-13	-55	87	-77	-7  Q525
-55	-8	-13	-77	87  Q788
-8	86	-13	-77	-55  Q246
perm: -77	-55	-13	-8	87 : Q788
perm: -8	86	-77	-13	-55 : Q246
perm: -7	-77	87	-55	-13 : Q525
perm: -13	-77	87	-55	-8 : Q788

23	-27	2	28	-39	-13	-31	11 -> Q699
23	-34	-85	-30	11	3	-25	2 -> Q489
23	-14	11	17	14	12	12	-8 -> Q208
-26	-39	11	-31	2	28	-13	21 -> Q774
-31	2	-13	-39	28	22	11	-27 -> Q262
-13	21	-31	2	28	11	-39	-27 -> Q252
23	-50	-87	-36	13	21	-23	-15 -> Q589
36	-16	18	1	3	12	-35	23 -> Q924
perm: -39	-31	-26	-13	2	11	21	28 : Q774
perm: 22	11	-27	-31	2	-13	-39	28 : Q262
perm: 11	2	-39	28	-31	21	-13	-27 : Q252
perm: -27	11	22	28	-39	-13	2	-31 : Q262
perm: -39	21	-31	-27	28	11	2	-13 : Q252

15	-33	40	53	26	-30	57	1	65	56	-21	22	8	-7	48	10	27	24	-11	26	25	12	-84	40	54	61	45	-8	2  Q835
40	-11	-21	53	-33	-84	2	26	48	56	-8	27	1	54	25	45	40	10	65	12	8	57	-30	22	15	25	26	61	-7  Q478
15	53	54	10	44	26	40	-11	8	1	27	2	65	40	48	-8	12	-21	-84	56	26	22	61	57	-33	25	-30	25	-7  Q215
-1	-39	-38	16	11	-12	31	27	22	31	-33	27	-25	29	4	19	28	22	31	-7	35	13	-36	32	-19	34	32	19	-40  Q360
perm: -84	-33	-30	-21	-11	-8	-7	1	2	8	10	12	15	22	25	25	26	26	27	40	40	45	48	53	54	56	57	61	65 : Q478
perm: -40	-39	-38	-36	-33	-25	-19	-12	-7	-1	4	11	13	16	19	19	22	22	27	27	28	29	31	31	31	32	32	34	35 : Q360
perm: 22	61	27	45	26	8	25	2	-8	57	40	40	53	10	-7	-84	56	-33	48	26	12	-21	25	-30	65	-11	1	15	54 : Q478
perm: 57	-30	22	15	25	26	61	-7	40	-11	-21	53	-33	-84	2	26	48	56	-8	27	1	54	25	45	40	10	65	12	8 : Q478

26	55	39	-11	27	-43	-10	41	-63	-79	28	9	-27	-58	14	42	14	33	29	-27	20	43	20	-1	15	-65	-50	-63	15	12	39	47	19	-3	-52	27	15	-46	-18	-26	-51	-34	-54	-45	-15	4	42	-8	9	1 -> Q13
-17	0	-3	21	4	-10	4	15	24	22	-1	2	-9	-17	9	10	-8	-11	10	-17	-7	4	-7	-1	-5	-13	-8	-22	10	-6	-6	16	4	-8	20	2	-13	-14	5	4	6	0	-5	8	-8	1	-12	10	-1	-1 -> Q884
26	28	15	-50	-46	20	9	-51	20	15	-45	33	-65	42	47	14	-10	-18	27	29	-27	-26	4	1	12	15	-15	9	-51	19	-63	43	41	-8	-27	-3	26	-34	-58	-63	-1	55	-79	-54	42	-11	-43	14	39	39 -> Q90
-7	-3	1	8	-1	3	1	6	-11	-3	-3	2	12	8	1	-11	-7	-8	-6	-2	0	4	-4	20	6	6	-5	7	-9	0	3	7	0	3	-9	5	-12	-4	6	-1	3	0	10	-4	21	-6	-17	3	2	-1 -> Q727
-12	-36	-7	11	6	-6	-33	26	42	-10	9	9	3	-20	11	42	-36	-33	-15	10	8	13	-14	20	-43	-17	55	26	24	3	8	-41	-37	-6	28	-23	-1	10	32	-2	-32	40	21	24	12	1	-57	24	-12	-16 -> Q995
-28	-7	27	7	7	11	-64	-33	-40	-2	-53	-18	-1	-26	-11	-29	14	37	8	-18	-14	-12	44	-7	14	14	-12	11	-56	24	-51	31	1	-11	-52	-16	5	-20	-25	-28	6	-7	20	-11	-32	-3	-2	-25	14	-34 -> Q94
-4	-1	0	-6	1	5	4	-1	1	-1	2	1	1	1	-4	-4	2	-4	0	-3	-4	-2	-3	9	2	-4	3	1	8	-3	3	26	-4	5	1	0	-8	-6	-3	2	3	0	3	2	7	2	10	0	-3	1 -> Q966
35	15	29	25	5	-1	2	7	-53	-8	3	-3	-15	0	-4	15	-2	4	-18	-18	24	0	-14	-22	5	6	-8	12	10	-11	9	27	1	11	1	16	12	9	-16	11	-5	9	-11	-41	10	37	18	3	33	-22 -> Q782
41	-8	29	28	42	-51	-63	15	20	-3	-63	-27	9	4	26	15	14	39	-26	15	1	26	47	-65	-54	14	19	-43	-58	-15	-52	-79	42	-10	-27	20	12	39	55	-18	-50	9	-46	-45	27	43	-11	-1	33	-34 -> Q493
-1	-50	-27	39	8	42	-79	20	27	28	15	-11	43	12	26	1	-54	26	33	-45	15	-18	-8	-10	-26	-43	14	-63	42	-15	-63	-65	-51	-27	41	55	15	29	47	-3	19	14	20	-34	-46	-51	9	39	-58	4 -> Q918
-16	-2	7	-9	7	1	0	0	18	-1	-3	0	-7	8	1	15	8	14	10	7	-5	1	-11	18	5	-8	-3	-1	11	17	0	11	-6	-8	-3	-7	6	13	2	12	-4	7	7	6	-18	2	13	10	-3	5 -> Q618
41	10	6	-3	-1	14	2	-16	20	-7	3	0	12	-20	21	13	-4	-9	2	-4	10	-7	7	-18	14	8	-14	12	12	-12	-26	-27	2	2	19	-17	2	-12	-16	-25	5	4	20	8	27	-5	7	-7	10	4 -> Q948
perm: -79	-65	-63	-63	-58	-54	-52	-51	-50	-46	-45	-43	-34	-27	-27	-26	-18	-15	-11	-10	-8	-3	-1	1	4	9	9	12	14	14	15	15	15	19	20	20	26	26	27	28	29	33	39	39	41	42	42	43	47	55 : Q493
perm: -17	-12	-11	-11	-9	-9	-8	-7	-7	-6	-6	-5	-4	-4	-4	-3	-3	-3	-2	-1	-1	-1	0	0	0	0	1	1	1	2	2	3	3	3	3	3	4	5	6	6	6	6	7	7	8	8	10	12	20	21 : Q727
perm: -8	9	1	26	55	39	-11	27	-43	-10	41	-63	-79	28	9	-27	-58	14	42	14	33	29	-27	20	43	20	-1	15	-65	-50	-63	15	12	39	47	19	-3	-52	27	15	-46	-18	-26	-51	-34	-54	-45	-15	4	42 : Q13
perm: 4	-1	-50	-27	39	8	42	-79	20	27	28	15	-11	43	12	26	1	-54	26	33	-45	15	-18	-8	-10	-26	-43	14	-63	42	-15	-63	-65	-51	-27	41	55	15	29	47	-3	19	14	20	-34	-46	-51	9	39	-58 : Q918
perm: 3	33	-22	35	15	29	25	5	-1	2	7	-53	-8	3	-3	-15	0	-4	15	-2	4	-18	-18	24	0	-14	-22	5	6	-8	12	10	-11	9	27	1	11	1	16	12	9	-16	11	-5	9	-11	-41	10	37	18 : Q782
perm: -1	-1	10	-12	1	-8	8	-5	0	6	4	5	-14	-13	2	20	-8	4	16	-6	-6	10	-22	-8	-13	-5	-1	-7	4	-7	-17	10	-11	-8	10	9	-17	-9	2	-1	22	24	15	4	-10	4	21	-3	0	-17 : Q884
perm: -79	-65	-63	-63	-58	-54	-51	-51	-50	-46	-45	-43	-34	-27	-27	-26	-18	-15	-11	-10	-8	-3	-1	1	4	9	9	12	14	14	15	15	15	19	20	20	26	26	27	28	29	33	39	39	41	42	42	43	47	55 : Q90

8	38	58	6	13	-6	53	-13	57	20	16	10	21	-44	-9	68	-9	40	56	-25	22	30	15	8	-4	-27	3	-12	10	17	38	42	-50	14	-26	-13	28	-37	8	-36	-8	22	38	-48	73 -> Q435
-13	32	-16	-41	85	2	47	32	-15	68	-26	47	-5	6	-17	71	77	10	27	18	-30	-35	-28	-20	8	-70	63	-14	36	63	77	42	-54	33	-23	-17	28	-41	32	33	-11	-26	-6	18	51 -> Q451
-4	3	10	1	-21	23	-37	35	3	65	-20	17	5	-34	-7	37	-13	-21	24	-39	18	24	20	-38	-39	-58	26	22	-37	-13	77	37	-31	1	52	-17	-7	24	-12	27	52	2	3	24	31 -> Q737
-42	29	51	-40	6	18	-35	22	-1	4	16	-43	-36	30	17	5	-14	-22	56	9	0	-30	-37	-17	28	-18	-20	-12	-40	-18	17	36	-35	19	5	-37	28	-21	31	-43	42	20	40	60	21 -> Q144
-42	29	51	-7	-2	18	-35	22	-1	4	16	-43	-36	30	17	5	-14	-22	56	9	0	-30	-37	-17	28	-18	-20	-12	-40	-18	17	3	-35	19	5	-37	28	-21	31	-43	42	20	40	60	15 -> Q348
8	14	-44	-37	56	-13	-4	40	20	-9	-12	53	57	73	10	42	6	17	38	-8	38	-6	21	38	10	-25	8	58	15	-50	30	22	-36	-48	68	16	3	-27	-26	-12	8	28	-9	13	22 -> Q220
0	-44	58	-30	-40	-13	-40	29	-5	9	-38	-14	18	-23	15	-8	54	-22	1	-27	-26	49	-38	-33	-36	-73	-34	29	10	65	-55	-42	19	13	-27	-45	-2	17	-7	24	-6	-65	26	6	-10 -> Q263
perm: -36	-42	-20	19	-35	0	29	60	42	-37	-18	4	-35	16	40	-12	-30	5	17	31	22	-40	56	6	-22	51	-43	9	-17	-21	20	-40	28	36	17	5	30	-18	-37	28	-1	-14	21	-43	18 : Q144
perm: 73	-48	38	22	-8	-36	8	-37	28	-13	-26	14	-50	42	38	17	10	-12	3	-27	-4	8	15	30	22	-25	56	40	-9	68	-9	-44	21	10	16	20	57	-13	53	-6	13	6	58	38	8 : Q435

18	5	-21	-53	-20	45 : Q760
75	61	-16	33	14	29 : Q997
45	-21	19	-53	5	-20 : Q712
12	-15	26	-43	-69	-51 : Q634
-21	45	-21	6	-53	18 : Q860
perm: -69	-51	-43	-15	12	26 : Q634
perm: 18	-53	6	-21	45	-21 : Q860
perm: 45	-20	-53	-21	5	18 : Q760
perm: 5	19	-20	-53	45	-21 : Q712
perm: 45	18	5	-21	-53	-20 : Q760

-68	-7	-5	-40	58 = Q763
-23	-23	-9	5	32 = Q844
58	-68	-7	-40	-4 = Q671
-5	-69	-40	-7	58 = Q839
perm: -69	-40	-7	-5	58 : Q839
perm: -7	-5	-68	-40	58 : Q763

-5	-5	8	-7	-4	7 = Q955
-21	-21	-21	-27	-27	31 = Q324
-4	-7	7	8	-4	-5 = Q455
-22	-27	-21	31	-21	-27 = Q365
31	30	52	54	-59	29 = Q121
-47	-47	-45	-36	-36	44 = Q897
-5	-5	-4	7	8	-6 = Q376
30	30	29	52	54	-59 = Q814
perm: 54	-59	29	31	30	52 : Q121
perm: -6	8	7	-4	-5	-5 : Q376
perm: -7	-5	-5	-4	7	8 : Q955
perm: 30	-59	54	30	52	29 : Q814
perm: 31	-27	-27	-21	-21	-21 : Q324
perm: -4	7	-5	-5	8	-7 : Q955

-54	-80	-82	11	-14 : Q38
-86	49	-49	-13	0 : Q193
8	-14	-1	11	-14 : Q267
-14	-2	11	17	-14 : Q3
11	-13	17	-14	-2 : Q837
48	0	-13	-86	-49 : Q505
17	-14	-1	11	-14 : Q847
perm: -2	-14	17	-13	11 : Q837
perm: 0	-86	49	-49	-13 : Q193
perm: -14	11	-82	-80	-54 : Q38
perm: -14	11	-1	-14	17 : Q847
perm: 17	-14	-2	11	-14 : Q3

40	43	-35	13	17	36	54	45	48 -> Q44
26	-18	-12	-72	-20	16	-75	46	-13 -> Q173
5	-9	-11	-7	-4	12	-4	15	2 -> Q28
40	36	-34	45	43	54	13	17	48 -> Q387
25	27	-59	0	23	10	-42	-19	30 -> Q30
-10	-13	3	-17	-9	-16	-18	-6	-18 -> Q428
-5	-18	-13	26	46	-12	16	-73	-20 -> Q623
-12	63	-25	74	12	11	89	-27	59 -> Q132
26	-18	-12	-72	-20	16	-5	46	-13 -> Q569
71	-52	1	34	74	62	-33	13	-7 -> Q170
-18	-6	-16	-10	-17	3	-9	-14	-18 -> Q945
perm: -18	-18	-17	-16	-13	-10	-9	-6	3 : Q428
perm: -34	13	17	36	40	43	45	48	54 : Q387
perm: -5	46	-13	26	-18	-12	-72	-20	16 : Q569

